Below are the code and all the weights of a small trained network. Each question names an input and a class and asks about switching units off, where a switched-off unit gives its printed mean instead of its output.

import numpy as np


def w(rows, s, z=0):
    codes = np.array(rows[::2]) - 128.0
    scale = np.full(codes.shape[1], s)
    scale[-1] = z or s
    return codes * scale


def norm(h):
    return h / np.sqrt((h * h).mean(-1, keepdims=True) + 1e-5)


def f(y):
    return y / 2 * (1 + np.tanh(0.7978845608 * (y + 0.044715 * y**3)))


def log_softmax(a):
    a = a - a.max(-1, keepdims=True)
    return a - np.log(np.exp(a).sum(-1, keepdims=True))


def net(x, mask):
    res = np.array(x, float).reshape(1, 2) / 4 @ E
    u = 0
    for l in range(3):
        y = f(norm(res) @ A[l][:, :-1].T + A[l][:, -1])
        res = res + np.where(mask[u : u + 6], y, B[l][:, -1]) @ B[l][:, :-1]
        u += 6
    return log_softmax(norm(res)[-1] @ U[:, :-1].T + U[:, -1])


A, B = {}, {}
E = w([
[148,220,112,216,118,136,114,125,162],'x0',
[152,252,124,38,129,143,116,128,139],'x1',
],0.0038)
A[0] = w([
[128,223,122,154,118,123,123,125,134,130],'L0N1',
[132,250,131,106,128,126,126,132,126,38],'L0N2',
[120,58,130,61,134,129,128,124,125,78],'L0N3',
[127,180,125,155,130,135,134,126,134,58],'L0N4',
[127,107,115,135,103,118,131,122,135,1],'L0N5',
[125,128,127,203,132,134,125,126,130,115],'L0N6',
],0.02,0.0019)
B[0] = w([
[216,255,168,90,197,118,91,203,115,224],'L0N1',
[43,33,51,191,25,97,170,47,205,246],'L0N2',
[202,141,141,86,168,177,151,226,78,248],'L0N3',
[197,123,154,101,168,217,95,180,123,181],'L0N4',
[142,34,108,124,73,160,187,158,175,141],'L0N5',
[68,85,180,176,168,37,132,100,107,208],'L0N6',
],0.015,0.016)
A[1] = w([
[142,166,137,90,72,96,90,69,25,8],'L1N1',
[128,163,16,161,35,160,122,96,253,120],'L1N2',
[101,72,82,158,80,122,129,114,184,167],'L1N3',
[187,142,135,30,139,199,158,199,71,118],'L1N4',
[178,128,132,106,81,149,110,65,113,58],'L1N5',
[123,206,103,73,96,130,102,78,23,96],'L1N6',
],0.019,0.0014)
B[1] = w([
[93,116,183,147,191,88,116,96,15,125],'L1N1',
[91,179,74,93,97,253,222,14,181,227],'L1N2',
[156,192,211,145,221,129,81,134,146,183],'L1N3',
[147,111,14,110,92,117,185,222,72,252],'L1N4',
[163,124,129,185,155,118,118,140,133,127],'L1N5',
[102,60,156,128,131,107,167,142,139,129],'L1N6',
],0.015,0.026)
A[2] = w([
[155,191,101,85,74,127,65,139,57,59],'L2N1',
[32,39,90,201,88,69,118,75,148,223],'L2N2',
[158,116,129,137,71,144,116,87,96,58],'L2N3',
[112,142,128,86,92,144,140,48,85,49],'L2N4',
[127,165,117,138,128,250,172,45,243,137],'L2N5',
[101,204,167,64,198,145,171,72,50,5],'L2N6',
],0.018,0.0012)
B[2] = w([
[112,94,58,172,82,93,90,164,127,156],'L2N1',
[73,87,101,112,69,106,184,62,127,161],'L2N2',
[92,75,148,132,178,181,149,173,173,126],'L2N3',
[134,148,119,138,122,119,167,136,180,152],'L2N4',
[137,197,115,114,144,253,196,73,199,253],'L2N5',
[162,175,82,146,82,131,114,117,226,156],'L2N6',
],0.016,0.024)
U = w([
[49,46,161,160,108,55,167,74,93,172],'0',
[126,125,140,123,87,152,30,111,97,7],'1',
[153,102,47,113,98,143,163,226,53,187],'2',
[175,188,210,162,202,85,55,169,128,145],'3',
[128,112,156,115,106,174,23,118,95,3],'4',
[131,198,103,123,119,247,167,69,189,181],'5',
],0.012,0.0056)

Each question gives the input, the list of numbers given to net, and the class t.
The units are the neurons (one row each of A and B). Each row of codes is followed by its name. A weight is (code - 128) times the scale printed after its matrix; where a second scale follows, it is the last column's (A, B and U).
mask holds one flag per neuron, layer by layer. A switched-off neuron (its flag False) gives its mean, the last column of its row in B, instead of its output. The means were averaged over made-up inputs and are rounded, as every weight is.
A unit's drop is (log p(t) with every unit on - log p(t) with that unit switched off) / (log p(t) with every unit on - log p(t) with every unit switched off).
unit that matters most: the unit with the biggest drop
k most important neurons: the k neurons with the biggest drops, biggest first
k most important neurons of layer l: the k neurons of layer l with the biggest drops, biggest first
drop of u: that unit's drop, to one decimal
input [8,-1], class 3: unit that matters most	L1N2
input [8,-4], class 3: 3 most important neurons	[L1N2 L0N6 L0N2]
input [8,-3], class 3: 2 most important neurons	[L1N2 L0N6]
input [0,-6], class 0: 2 most important neurons	[L1N2 L0N1]
input [7,-5], class 3: 3 most important neurons of layer 0	[L0N2 L0N6 L0N3]
input [3,-2], class 3: 3 most important neurons	[L0N2 L1N2 L0N6]
input [4,-7], class 0: 2 most important neurons	[L0N6 L1N2]
input [6,-7], class 0: 2 most important neurons	[L0N6 L1N2]
input [3,0], class 3: 3 most important neurons	[L1N2 L0N1 L0N6]
input [0,-3], class 0: 4 most important neurons	[L1N2 L0N1 L0N2 L1N4]
input [2,0], class 3: 2 most important neurons	[L1N2 L0N1]
input [7,-1], class 3: 2 most important neurons of layer 0	[L0N6 L0N3]
input [-8,7], class 2: drop of L1N4	0.0
input [3,-5], class 0: unit that matters most	L0N6
input [4,-6], class 0: drop of L1N2	0.5
input [2,-5], class 0: drop of L0N6	0.7
input [3,-8], class 0: drop of L0N6	0.7
